Below is a small trained network, with its code and all its weights. Each question gives an input and a target symbol and asks what happens when units are switched off, that is, made to give their printed mean instead of their output.

import numpy as np


def w(rows, s, z=0):
    codes = np.array(rows[::2]) - 128.0
    scale = np.full(codes.shape[1], s)
    scale[-1] = z or s
    return codes * scale


def norm(h):
    return h / np.sqrt((h * h).mean(-1, keepdims=True) + 1e-5)


def f(y):
    return np.maximum(y, 0)


def softmax(a):
    e = np.exp(a - a.max(-1, keepdims=True))
    return e / e.sum(-1, keepdims=True)


def log_softmax(a):
    a = a - a.max(-1, keepdims=True)
    return a - np.log(np.exp(a).sum(-1, keepdims=True))


def net(x, mask):
    ids = ['αγζλμστφψω'.index(c) for c in x.split()]
    T = len(ids)
    res = E[ids] + P[:T]
    u = 0
    for l in range(3):
        q, k, v = (norm(res) @ M[l].T for M in (Q, K, V))
        z = softmax(np.where(np.tri(T) > 0, q @ k.T / 2**0.5, -1e9)) @ v
        res = res + np.where(mask[u], z, O[l][:, -1]) @ O[l][:, :-1]
        u += 1
        y = f(norm(res) @ A[l][:, :-1].T + A[l][:, -1])
        res = res + np.where(mask[u : u + 4], y, B[l][:, -1]) @ B[l][:, :-1]
        u += 4
    return log_softmax(norm(res)[-1] @ U[:, :-1].T + U[:, -1])


Q, K, V, O, A, B = {}, {}, {}, {}, {}, {}
E = w([
[98,189,151,116],'α',
[87,185,154,110],'γ',
[86,187,121,142],'ζ',
[95,184,161,113],'λ',
[99,127,23,184],'μ',
[15,202,154,170],'σ',
[10,201,159,164],'τ',
[254,211,163,68],'φ',
[9,206,152,182],'ψ',
[199,22,89,168],'ω',
],0.0054)
P = w([
[181,240,111,101],'0',
[73,116,121,26],'1',
[195,135,236,163],'2',
[83,123,119,61],'3',
[182,126,211,193],'4',
[81,133,112,87],'5',
[173,122,190,211],'6',
[77,137,104,107],'7',
[165,116,171,220],'8',
[68,129,101,119],'9',
[149,114,146,232],'10',
[56,134,99,122],'11',
[161,133,148,253],'12',
],0.0055)
Q[0] = w([
[240,143,191,8],'L0H1',
[43,237,107,112],'L0H1',
],0.012)
K[0] = w([
[216,129,191,36],'L0H1',
[2,229,214,146],'L0H1',
],0.0091)
V[0] = w([
[162,195,148,3],'L0H1',
[9,169,162,188],'L0H1',
],0.0042)
O[0] = w([
[89,82,34,209,66],'L0H1',
[255,108,110,109,251],'L0H1',
],0.0056,0.0022)
A[0] = w([
[76,131,254,144,25],'L0N1',
[128,142,142,139,5],'L0N2',
[95,206,116,71,122],'L0N3',
[49,200,129,183,39],'L0N4',
],0.0065,0.0029)
B[0] = w([
[252,179,173,171,187],'L0N1',
[154,160,155,201,128],'L0N2',
[122,51,3,174,255],'L0N3',
[213,122,153,18,198],'L0N4',
],0.0043,0.0021)
Q[1] = w([
[203,109,152,196],'L1H1',
[2,225,211,93],'L1H1',
],0.0039)
K[1] = w([
[144,157,161,142],'L1H1',
[123,255,121,95],'L1H1',
],0.0085)
V[1] = w([
[55,237,113,114],'L1H1',
[150,1,220,158],'L1H1',
],0.0043)
O[1] = w([
[173,81,109,167,79],'L1H1',
[75,254,74,92,5],'L1H1',
],0.0079,0.0016)
A[1] = w([
[125,124,108,243,7],'L1N1',
[102,86,116,64,121],'L1N2',
[3,153,118,101,200],'L1N3',
[152,177,201,211,212],'L1N4',
],0.0055,0.0013)
B[1] = w([
[34,128,134,153,179],'L1N1',
[100,140,135,165,164],'L1N2',
[113,184,207,45,151],'L1N3',
[157,194,3,173,254],'L1N4',
],0.0049,0.0044)
Q[2] = w([
[193,219,1,127],'L2H1',
[64,173,144,44],'L2H1',
],0.0051)
K[2] = w([
[51,253,77,49],'L2H1',
[90,83,98,26],'L2H1',
],0.0047)
V[2] = w([
[116,123,157,84],'L2H1',
[138,2,139,131],'L2H1',
],0.0064)
O[2] = w([
[212,119,37,214,5],'L2H1',
[132,255,116,109,185],'L2H1',
],0.0059,0.0027)
A[2] = w([
[44,25,117,137,3],'L2N1',
[152,100,80,97,251],'L2N2',
[101,194,99,148,69],'L2N3',
[153,2,111,74,83],'L2N4',
],0.0086,0.0035)
B[2] = w([
[194,190,12,88,172],'L2N1',
[123,174,219,100,254],'L2N2',
[64,59,149,167,197],'L2N3',
[136,2,121,185,193],'L2N4',
],0.0061,0.0046)
U = w([
[255,229,177,142,162],'α',
[60,144,108,241,207],'γ',
[133,134,115,107,2],'ζ',
[132,134,124,109,5],'λ',
[163,156,5,59,148],'μ',
[136,68,171,112,99],'σ',
[133,74,172,114,82],'τ',
[162,81,90,93,155],'φ',
[139,29,214,129,108],'ψ',
[32,205,188,39,198],'ω',
],0.0085,0.0038)

Each question gives the input, a string of symbols that net reads in full, and the target symbol t.
The units are the heads (2 rows each of Q, K, V and O) and the neurons (one row each of A and B). Each row of codes is followed by its name. A weight is (code - 128) times the scale printed after its matrix; where a second scale follows, it is the last column's (O, A, B and U).
mask holds one flag per unit, layer by layer, with each layer's heads first. A switched-off unit (its flag False) gives its mean, the last column of its rows in O or B, instead of its output. The means were averaged over made-up inputs and are rounded, as every weight is.
A unit's drop is (log p(t) with every unit on - log p(t) with that unit switched off) / (log p(t) with every unit on - log p(t) with every unit switched off).
The circuit of an input: a set's keep is (log p(t) with only the set's units on - log p(t) with every unit switched off) / (log p(t) with every unit on - log p(t) with every unit switched off). Starting from the 12 units with the biggest drops (on a tie, the unit counted first), units are removed one at a time, each time the one whose removal leaves the highest keep (on an exact tie, the one counted first), for as long as the keep stays at least 0.8.
circuit, biggest first: the units of the circuit, biggest drop first
top k neurons: the k neurons with the biggest drops, biggest first
top k neurons in layer l: the k neurons of layer l with the biggest drops, biggest first
input ζ ζ γ φ μ γ ω, target α: circuit, biggest first : L1H1
input μ μ τ μ ω μ μ μ ω ω ζ μ ω, target γ: circuit, biggest first : L1H1, L1N1
input φ τ φ μ μ ζ, target μ: top 4 neurons : L2N1, L1N4, L0N3, L0N4
input ψ τ ζ μ μ μ μ ψ ψ τ, target ψ: circuit, biggest first : L0N4, L1H1
input ω μ ψ, target α: top 2 neurons in layer 0 : L0N1, L0N3
input ω φ ψ μ φ ζ ζ μ μ ζ, target μ: top 2 neurons : L2N1, L0N4
input τ μ σ φ φ, target γ: circuit, biggest first : L0H1, L1N1
input μ ω τ ψ μ ψ, target ψ: top 4 neurons : L0N4, L0N3, L2N4, L1N4
input ζ μ μ, target γ: top 2 neurons in layer 0 : L0N4, L0N1
input ζ μ ψ σ σ α ζ μ μ φ ω, target α: top 2 neurons in layer 2 : L2N3, L2N4
input μ ψ μ ζ, target ψ: top 2 neurons : L2N4, L1N4
input σ φ φ μ μ γ, target μ: circuit, biggest first : L2N1, L2H1
input ω μ ω ζ μ ω μ μ, target ω: top 2 neurons : L1N3, L2N2
input μ μ μ μ ω γ σ ω μ μ ψ, target α: circuit, biggest first : L0H1
input α ω ω φ, target ω: circuit, biggest first : L0H1, L1N4
input φ γ φ φ φ ψ μ μ, target ψ: top 3 neurons : L1N4, L2N4, L2N2
input μ μ μ ω σ ζ α ω, target ω: circuit, biggest first : L1H1, L0H1
input ω μ μ, target γ: top 4 neurons : L1N4, L2N2, L2N3, L1N1
input α μ ψ α, target ψ: top 3 neurons : L2N4, L2N2, L1N1
input σ ζ ψ α, target ψ: circuit, biggest first : L1H1
input ψ ψ μ ζ, target ψ: top 2 neurons : L1N4, L2N4
input σ φ μ σ μ μ ζ ψ μ γ, target ψ: top 2 neurons : L2N4, L1N1
input ω ω μ ω ζ μ, target ω: top 2 neurons : L2N2, L0N1
input ω σ μ ψ, target ψ: top 2 neurons : L0N4, L0N3
input ψ ζ ω μ μ φ ω μ ψ σ, target ψ: top 4 neurons : L0N4, L2N4, L1N1, L2N2
input μ ψ ω ω ψ ψ μ τ, target ψ: top 2 neurons in layer 1 : L1N1, L1N4
input ζ φ α φ ω ω, target ω: circuit, biggest first : L1H1
input φ μ μ γ, target μ: top 2 neurons : L2N1, L0N3
input ζ φ σ ω ζ, target γ: top 2 neurons : L1N4, L2N3
